Here is a tiny trained network, its code and every weight. The questions are about switching its units off for an input and a class, where a switched-off unit gives its printed mean instead of its output.

import numpy as np


def w(rows, s, z=0):
    codes = np.array(rows[::2]) - 128.0
    scale = np.full(codes.shape[1], s)
    scale[-1] = z or s
    return codes * scale


def norm(h):
    return h / np.sqrt((h * h).mean(-1, keepdims=True) + 1e-5)


def f(y):
    return y / 2 * (1 + np.tanh(0.7978845608 * (y + 0.044715 * y**3)))


def log_softmax(a):
    a = a - a.max(-1, keepdims=True)
    return a - np.log(np.exp(a).sum(-1, keepdims=True))


def net(x, mask):
    res = np.array(x, float).reshape(1, 8) / 4 @ E
    u = 0
    for l in range(2):
        y = f(norm(res) @ A[l][:, :-1].T + A[l][:, -1])
        res = res + np.where(mask[u : u + 12], y, B[l][:, -1]) @ B[l][:, :-1]
        u += 12
    return log_softmax(norm(res)[-1] @ U[:, :-1].T + U[:, -1])


A, B = {}, {}
E = w([
[82,146,144,214,246,130],'x0',
[129,129,128,126,125,134],'x1',
[125,128,132,128,126,126],'x2',
[36,218,252,118,191,128],'x3',
[131,131,132,129,126,126],'x4',
[138,129,132,126,127,135],'x5',
[123,136,117,126,131,117],'x6',
[67,181,110,206,60,181],'x7',
],0.004)
A[0] = w([
[81,192,180,92,53,98,77],'L0N0',
[72,214,112,147,74,173,4],'L0N1',
[125,148,221,11,197,44,156],'L0N2',
[146,72,84,110,190,52,141],'L0N3',
[150,139,114,175,154,170,83],'L0N4',
[70,135,150,116,88,110,17],'L0N5',
[90,219,178,60,72,120,70],'L0N6',
[114,85,176,120,194,2,225],'L0N7',
[151,194,129,223,175,154,200],'L0N8',
[179,90,89,132,225,67,31],'L0N9',
[92,115,86,252,68,183,57],'L0N10',
[122,117,146,78,135,87,155],'L0N11',
],0.0057,0.0019)
B[0] = w([
[147,97,117,158,118,233,186],'L0N0',
[114,59,132,166,145,149,168],'L0N1',
[216,92,163,57,14,143,252],'L0N2',
[117,102,148,111,182,221,175],'L0N3',
[81,60,83,148,143,105,132],'L0N4',
[138,135,144,177,121,151,127],'L0N5',
[133,139,78,151,91,225,198],'L0N6',
[185,133,133,98,102,188,207],'L0N7',
[100,92,100,90,149,104,201],'L0N8',
[61,140,63,175,121,250,165],'L0N9',
[200,76,70,186,98,67,195],'L0N10',
[255,147,218,109,79,180,153],'L0N11',
],0.005,0.0041)
A[1] = w([
[86,153,96,157,112,98,145],'L1N0',
[129,143,138,131,133,122,106],'L1N1',
[158,72,143,113,96,132,128],'L1N2',
[46,148,148,176,168,118,72],'L1N3',
[181,145,142,2,138,139,179],'L1N4',
[134,131,125,139,126,104,89],'L1N5',
[81,125,222,116,163,119,132],'L1N6',
[87,148,160,98,79,159,132],'L1N7',
[130,143,163,130,83,120,105],'L1N8',
[165,89,132,49,198,94,250],'L1N9',
[149,69,82,154,80,97,193],'L1N10',
[77,133,117,136,166,145,111],'L1N11',
],0.0089,0.0025)
B[1] = w([
[183,105,159,15,124,110,144],'L1N0',
[83,113,23,60,114,142,118],'L1N1',
[162,187,156,148,101,77,190],'L1N2',
[202,152,136,52,67,105,166],'L1N3',
[84,165,96,153,188,15,254],'L1N4',
[153,131,119,72,143,163,117],'L1N5',
[180,124,94,106,111,52,159],'L1N6',
[131,61,26,150,136,135,173],'L1N7',
[127,132,88,179,119,166,141],'L1N8',
[3,72,97,225,165,148,189],'L1N9',
[96,201,219,56,182,125,226],'L1N10',
[172,146,137,129,57,177,143],'L1N11',
],0.0053,0.0061)
U = w([
[98,143,117,143,213,45,77],'0',
[171,200,164,87,64,123,34],'1',
[91,113,103,183,146,255,248],'2',
],0.01,0.00015)

Each question gives the input, the list of numbers given to net, and the class t.
The units are the neurons (one row each of A and B). Each row of codes is followed by its name. A weight is (code - 128) times the scale printed after its matrix; where a second scale follows, it is the last column's (A, B and U).
mask holds one flag per neuron, layer by layer. A switched-off neuron (its flag False) gives its mean, the last column of its row in B, instead of its output. The means were averaged over made-up inputs and are rounded, as every weight is.
A unit's drop is (log p(t) with every unit on - log p(t) with that unit switched off) / (log p(t) with every unit on - log p(t) with every unit switched off).
The circuit of an input: a set's keep is (log p(t) with only the set's units on - log p(t) with every unit switched off) / (log p(t) with every unit on - log p(t) with every unit switched off). Starting from the 12 units with the biggest drops (on a tie, the unit counted first), units are removed one at a time, each time the one whose removal leaves the highest keep (on an exact tie, the one counted first), for as long as the keep stays at least 0.8.
circuit, biggest first: the units of the circuit, biggest drop first
unit that matters most: the unit with the biggest drop
k most important neurons: the k neurons with the biggest drops, biggest first
top k neurons in layer l: the k neurons of layer l with the biggest drops, biggest first
drop of u: that unit's drop, to one decimal
input [8,-2,-6,8,-2,0,-1,7], class 1: circuit, biggest first	L1N3; L1N4; L1N9
input [2,8,-1,-3,3,-4,3,4], class 0: 2 most important neurons	L0N10; L0N2
input [3,-1,-6,6,-5,-6,0,1], class 1: top 4 neurons in layer 1	L1N6; L1N3; L1N9; L1N4
input [3,-1,8,-2,1,-5,-7,-3], class 2: circuit, biggest first	L0N9
input [-6,3,-3,1,-1,3,-4,7], class 2: circuit, biggest first	L0N2; L0N1
input [7,5,5,5,-2,-5,-2,6], class 1: 3 most important neurons	L1N3; L1N4; L1N11
input [2,3,-5,8,7,-5,-6,7], class 1: top 4 neurons in layer 1	L1N3; L1N9; L1N6; L1N0
input [1,-8,-2,-6,-5,7,-2,1], class 0: top 2 neurons in layer 1	L1N3; L1N10
input [-3,-5,-6,-8,2,2,3,-1], class 0: top 3 neurons in layer 0	L0N6; L0N2; L0N0
input [1,-3,-3,-6,-1,-6,4,-6], class 2: 3 most important neurons	L0N9; L0N3; L0N2
input [2,-3,-2,0,1,5,3,-3], class 2: 2 most important neurons	L0N9; L0N3
input [2,1,-3,8,-1,-6,-3,5], class 1: top 3 neurons in layer 1	L1N3; L1N6; L1N9
input [-4,4,2,-7,-2,-4,-4,-8], class 0: top 2 neurons in layer 1	L1N9; L1N4
input [7,-4,4,-4,-6,2,1,6], class 0: most important neuron	L0N10
input [-2,7,-7,8,-8,-5,-5,1], class 2: 3 most important neurons	L0N6; L1N7; L0N0
input [8,-4,-8,7,-3,2,0,8], class 1: top 3 neurons in layer 1	L1N3; L1N4; L1N11
input [7,-5,-2,7,-1,-4,-7,6], class 1: 2 most important neurons	L1N3; L1N4
input [6,0,-4,1,6,-5,-7,7], class 1: 3 most important neurons	L1N3; L1N9; L1N4
input [2,8,-8,-4,1,-5,1,2], class 0: 2 most important neurons	L0N2; L0N10
input [7,3,-8,-7,5,-7,2,8], class 0: unit that matters most	L1N10
input [-4,5,3,4,-7,0,-1,5], class 2: drop of L1N9	0.0
input [8,-2,4,-2,2,0,-4,8], class 0: drop of L0N10	0.9
input [-8,4,5,2,4,0,6,3], class 2: drop of L1N7	0.1
input [-1,-5,-3,-3,3,7,-7,0], class 0: top 3 neurons in layer 0	L0N6; L0N0; L0N9
